Rows, each followed by one of two labels for a hidden trait (new trait and labels in each part)
In the rows, zero is written as 128.
[120 137 155 133 105 113 136 154 120 139 100 119 148 138 153 121 130 133
 116 127 131 123 109 142 117 160 165 128 127 141  18] | Ft
[125 148 155 151 100 125 138 168 136 141 104 108 153 144 160 118 131 132
 113 123 144 101 123 144 112 177 166 131 120 149   4] | hs
[127 107  97 113 146 125 118 111 133 132 139 129 119 137 116 118 130 127
 125 135 106 164 144 108 137 112  94 130 139 118 189] | Ft
[127 151 158 140 100 121 137 170 132 135 101 117 146 140 152 124 129 132
 115 117 142 100 114 152 112 167 174 127 118 145  10] | hs
[131 153 155 162 107 137 133 155 152 143 116  96 151 146 160 115 133 131
 112 127 146 108 146 131 115 181 144 139 118 145  44] | Ft
[139 152 162 127 112 116 136 164 124 125 102 121 124 135 141 132 128 130
 120 115 137  96 115 154 114 157 176 127 113 146  27] | hs
[136 127 135 131 128 127 128 136 134 131 122 115 126 137 131 122 131 129
 119 130 124 130 136 126 125 142 130 133 127 134 116] | Ft
[124 107 104 123 136 126 121 124 137 136 134 126 128 140 126 116 130 128
 120 134 113 156 142 114 132 124 107 130 136 122 165] | Ft
[110 136 143 131  99 111 137 164 117 143  99 118 157 141 157 118 130 134
 116 129 128 121 105 142 117 153 169 128 132 142   3] | hs
[140 123 109 132 143 137 120 118 152 130 142 119 117 140 121 118 132 126
 121 132 120 145 158 109 132 129  98 135 128 124 177] | Ft
[ 96  91  84 113 128 113 121 124 119 146 129 136 148 142 131 109 130 131
 123 141 101 175 124 114 136 114 115 122 153 118 133] | Ft
[120 119 137 116 117 110 132 147 112 135 105 120 138 134 139 122 129 132
 120 133 116 136 109 132 124 140 151 128 134 135  49] | Ft
[107  97 101 110 126 106 124 125 115 141 124 134 141 140 131 115 129 131
 123 137 104 164 117 119 132 114 142 124 147 122 126] | Ft
[145  95 102  97 162 124 116  96 127 119 144 127  92 129 103 126 129 124
 128 139  96 172 146 104 142  98  81 134 136 116 231] | Ft
[124 129 146 125 113 112 134 148 117 134 105 116 140 136 145 122 130 131
 119 130 124 125 114 136 121 148 156 130 130 145  29] | Ft
[111 132 145 126 101 104 137 164 112 139  96 124 152 137 153 122 128 134
 118 124 129 118  98 148 116 151 176 123 131 142   1] | hs
[135 162 165 160  99 133 138 171 151 139 109 105 149 146 159 120 132 131
 115 115 155  86 135 147 107 185 167 133 110 150  13] | hs

[ 86 123 160 128 130 120  96 170 217   3 143 166 151 154 113 141 117 178
  71  97 159 112  54 158 170 174 152 161  94 120 156 132 114 104 164 131
 144 131 119 168 123 122  94 153 196 115 111 118 134 152  97 100 156 116
  97] | dn
[111 142 161 144 115 140  45 141 174 106 153 171 132 121  95 145 106 153
 108 130 123 119 115 135 122 166 148 166  72 109 110 128  95 102 138 122
 137 129 127 165 113 108 116 148 176 157 114  78 161 124 151 116 168 132
 126] | dn
[ 89 141 150 151 130 111  39 146 194  89 153 152 166 115  94 125 100 153
 100 157 123 128  98 172 137 199 124 188  78  91 113 121 113 117 155 121
 155 108 115 201  92 106 105 198 167 141 126  72 129 146 150  95 166 164
 129] | dn
[129 125 116 126 132 113 139 131 142 122 130 122 145 124 128 129 122 122
 132 142 124 122 115 142 138 140 116 143 135 117 134 127 138 129 143 125
 134 114 113 142 123 125 116 159 125 124 135 142 117 140 127 120 130 135
 123] | pg
[163 143 111 144 106 128  69 112 128 213 150 136 133  89 107 154  98  96
 175 190  73 116 171 136  84 142 111 166  91  98  97 126 107 107 132 106
 125 106 110 154  99 103 118 165 130 188 134 111 158 113 181 135 147 133
 145] | dn
[122 136 146 138 114 130  70 145 175 102 149 162 137 126 105 151 108 147
 118 136 123 118 109 142 129 165 139 169  84 114 130 131 103 101 148 120
 136 123 118 157 111 110 105 158 175 154 117  99 158 130 144 117 160 121
 117] | dn
[ 75 146 152 150 141 111  44 136 167  92 147 139 164 110  93 106 112 147
  98 162 124 139 107 170 132 197 115 174  93  93 105 118 123 135 139 128
 157 113 127 197  96 111 119 190 144 123 132  59 111 144 158  94 161 185
 142] | dn
[173 133  88 133 113 112 116 113 122 219 138 120 133 100 126 154 101  85
 182 188  78 118 160 136 100 131 101 152 116 106 112 126 130 116 143 110
 122  95  98 136 104 111 111 176 111 177 143 147 143 124 167 136 139 127
 140] | pg
[158 148 121 148 104 129  40 119 146 203 160 150 147  83  96 160  86 103
 171 195  73 113 162 143  84 160 116 179  71  89  95 126  99 103 140 106
 129 103 108 165  88  96 110 181 147 200 130  92 167 115 188 128 169 135
 145] | pg
[139 143 114 152 119 101  47 125 173 180 159 137 164  85  96 147  86 106
 154 211  79 118 132 170 107 194  99 194  77  79 102 121 118 112 159 109
 144  89  95 194  77  99  97 223 138 179 141  91 138 135 187 108 167 162
 142] | dn
[128 150 133 150 123 134  48 106 106 200 142 128 131  95  99 115 116 109
 151 175  89 139 172 134  86 147 112 153 101 100  81 120 114 132 111 119
 133 120 133 157 102 111 143 153 113 159 136  67 138 112 188 128 147 165
 162] | pg

[166 165 111 115 132 133 137 132 175 121 161 135 121 135 127 105  95 117
 146 111 171 167 174 134  78 146 110 130 120 116 143 131 132 124  96  89
 131 149] | X
[177 148 134 112 133 134 120 153 180 130 152 137 138 126 113 111 102 124
 133 145 151 162 166 138  73 144 108 139 113 123 127 134 126 121 100  84
 138 156] | X
[171 185 135 111  98 128 187  90 178 115 155 130  62  86 129 122 116 121
 144 101 202 167 114 142  87 159 164 133 139 113 205 112 119 110 155 147
 108 126] | X
[129 135 106  85 138 138  92 140 145 145 110 141  93 114 121 151 100 158
 163 104  84 142 154 194  71 150 105 115  98 128 143 130 137 151 116 114
 176 127] | X
[167 155 148 136 135 127 180 115 174 108 155 131 108 107 109 117 125 105
 113 141 204 137 134  94  96 136 154 164 150 120 181 117 107  97 125 114
 107 141] | X
[152 100 115 177  95 129  88 166 148 130 139 129 245 211 154 106 116 126
 151 127 124 141 136 117 224  95 107  92  78  94 131 120 174 112 114  90
  93 111] | W
[166 121 157 168 104 125 125 143 176 145 155 139 200 166 143 112 102 130
 147 103 172 153 126 172 109 131 105  91 101  97 139 129 149  75  97  88
 140 122] | W
[131 178  91 115 103 138 158  85 141  91 127 117  35 124 145 105 121  99
 168 121 179 148 159 121 135 117 170 130 162 129 168 105 137 165 134 142
  84 119] | W
[140 187 113  96  83 119 165  88 146 136 145 128  93 102 125 112 131 146
 107 112 172 175  97 151  96 124 163 131 124 110 186 127 113 108 155 171
 105 140] | X
[142 172 104 162  82 125 103 134 146 125 134 124 221 209 177  88  99 125
 169 109 168 161 173 165 187  91 107  73  93 100 125 127 195 143 102  87
  92 115] | W
[146 145  97 153  88 133 111 129 142 122 128 121 159 188 168  95 103 119
 162 116 158 160 174 129 181  95 116  87 107 107 120 118 174 149 109  94
  91 122] | W
[114 162 126  85 128 122 170  84 125 140 132 129  52  86 115 149 134 139
 118 107 141 140  96 156  52 163 148 145 166 126 169 134 105 118 152 184
 150 137] | X
[143 119  95 172  46 131 143 101 158 122 135 130 151 174 166 119 136 143
 176  71 162 145  87 147 244 113 153  67  92 103 233  94 145  78 157 149
  88  81] | W
[114 119  84 104 117 143  88 139 123 122 109 133 113 126 130 133 104 147
 195 117  79 135 184 143  83 118 101 109 105 143 126 116 161 205 131 110
 132 113] | X
[158 106 160 176  90 125 172 109 160 143 150 132 194 146 137 125 129 132
 128 109 164 131  79 126 174 134 134 103 102  96 185 128 122  58 139 133
 123 109] | W
[125 143 110  89 143 134 116 128 131 142 120 133 130 102 126 145 105 139
 158 103 103 147 145 196  52 154 104 128 142 138 113 130 124 143 107 116
 186 137] | X
[120 141 116  90 107 127 144 100 131 149 118 135  82 101 112 169 136 167
 138 102 100 125  83 159  85 175 144 145 121 130 194 126 105 104 159 196
 158 121] | X
[155 181  77 111  85 140 117 113 176 111 126 125  85 149 149 103  92 125
 191 111 170 190 192 155 114 121 131 108 106 118 175 104 159 172 123 104
  88 126] | X
